Below are the code and all the weights of a small trained network. Each question names an input and a class and asks about switching units off, where a switched-off unit gives its printed mean instead of its output.

import numpy as np


def w(rows, s, z=0):
    codes = np.array(rows[::2]) - 128.0
    scale = np.full(codes.shape[1], s)
    scale[-1] = z or s
    return codes * scale


def f(y):
    return y / 2 * (1 + np.tanh(0.7978845608 * (y + 0.044715 * y**3)))


def log_softmax(a):
    a = a - a.max(-1, keepdims=True)
    return a - np.log(np.exp(a).sum(-1, keepdims=True))


def net(x, mask):
    res = np.array(x, float).reshape(1, 6) / 4 @ E
    y = f(res @ A[0][:, :-1].T + A[0][:, -1])
    res = res + np.where(mask, y, B[0][:, -1]) @ B[0][:, :-1]
    return log_softmax(res[-1] @ U[:, :-1].T + U[:, -1])


A, B = {}, {}
E = w([
[103,101,153,17,224],'x0',
[232,60,74,150,209],'x1',
[128,127,129,127,131],'x2',
[129,130,129,129,130],'x3',
[125,127,125,129,130],'x4',
[168,4,206,86,60],'x5',
],0.013)
A[0] = w([
[157,28,150,59,200,114],'n0',
[124,124,205,156,34,165],'n1',
[79,122,244,85,73,217],'n2',
[225,117,79,196,103,158],'n3',
[185,174,65,161,160,74],'n4',
[22,207,147,111,128,204],'n5',
[95,226,39,206,67,254],'n6',
[128,103,122,232,77,252],'n7',
[178,173,10,100,177,215],'n8',
[221,40,138,142,138,106],'n9',
[185,116,52,84,184,218],'n10',
],0.014,0.0085)
B[0] = w([
[169,199,139,76,26,237],'n0',
[115,121,37,163,90,199],'n1',
[86,153,44,73,65,214],'n2',
[203,79,129,205,158,219],'n3',
[182,84,182,149,202,185],'n4',
[81,216,162,79,128,212],'n5',
[157,249,174,209,157,254],'n6',
[88,75,44,239,47,219],'n7',
[170,98,218,119,210,232],'n8',
[151,122,176,207,42,223],'n9',
[165,102,232,112,176,226],'n10',
],0.013,0.023)
U = w([
[163,244,179,189,72,245],'0',
[11,208,200,41,201,137],'1',
[12,95,46,193,81,51],'2',
[76,107,84,20,74,145],'3',
[169,126,147,218,203,24],'4',
[168,114,180,56,227,194],'5',
[162,34,129,192,57,3],'6',
],0.012,0.0074)

Each question gives the input, the list of numbers given to net, and the class t.
The units are the neurons (one row each of A and B). Each row of codes is followed by its name. A weight is (code - 128) times the scale printed after its matrix; where a second scale follows, it is the last column's (A, B and U).
mask holds one flag per neuron, in row order. A switched-off neuron (its flag False) gives its mean, the last column of its row in B, instead of its output. The means were averaged over made-up inputs and are rounded, as every weight is.
A unit's drop is (log p(t) with every unit on - log p(t) with that unit switched off) / (log p(t) with every unit on - log p(t) with every unit switched off).
The circuit of an input: a set's keep is (log p(t) with only the set's units on - log p(t) with every unit switched off) / (log p(t) with every unit on - log p(t) with every unit switched off). Starting from all 11 units, units are removed one at a time, each time the one whose removal leaves the highest keep (on an exact tie, the one counted first), for as long as the keep stays at least 0.8.
circuit, biggest first: the units of the circuit, biggest drop first
k most important neurons: the k neurons with the biggest drops, biggest first
drop of u: that unit's drop, to one decimal
input [-7,5,-2,4,7,1], class 6: circuit, biggest first -> n7
input [8,0,-3,-4,4,-7], class 1: 2 most important neurons -> n5; n3
input [-5,-8,-3,0,-4,1], class 2: 4 most important neurons -> n1; n7; n2; n0
input [1,-1,-1,-7,1,6], class 3: circuit, biggest first -> n6; n2
input [-6,6,3,6,-5,1], class 6: 2 most important neurons -> n7; n9
input [7,-3,-4,-6,1,0], class 1: 3 most important neurons -> n7; n5; n1
input [0,8,-8,-5,-3,-1], class 4: 2 most important neurons -> n9; n3
input [0,5,2,5,3,7], class 6: 3 most important neurons -> n6; n5; n3
input [-3,1,6,1,-7,-8], class 4: 2 most important neurons -> n0; n4
input [8,-2,-7,6,7,1], class 3: 4 most important neurons -> n6; n8; n2; n0
input [-3,1,-4,-6,-2,-3], class 4: drop of n0 -> 0.4
input [3,0,7,1,6,-4], class 1: 2 most important neurons -> n3; n5
input [1,0,4,3,5,1], class 3: drop of n6 -> 0.5
input [-2,3,5,-3,4,1], class 6: circuit, biggest first -> n6
input [2,-1,0,4,1,2], class 3: drop of n6 -> 0.3
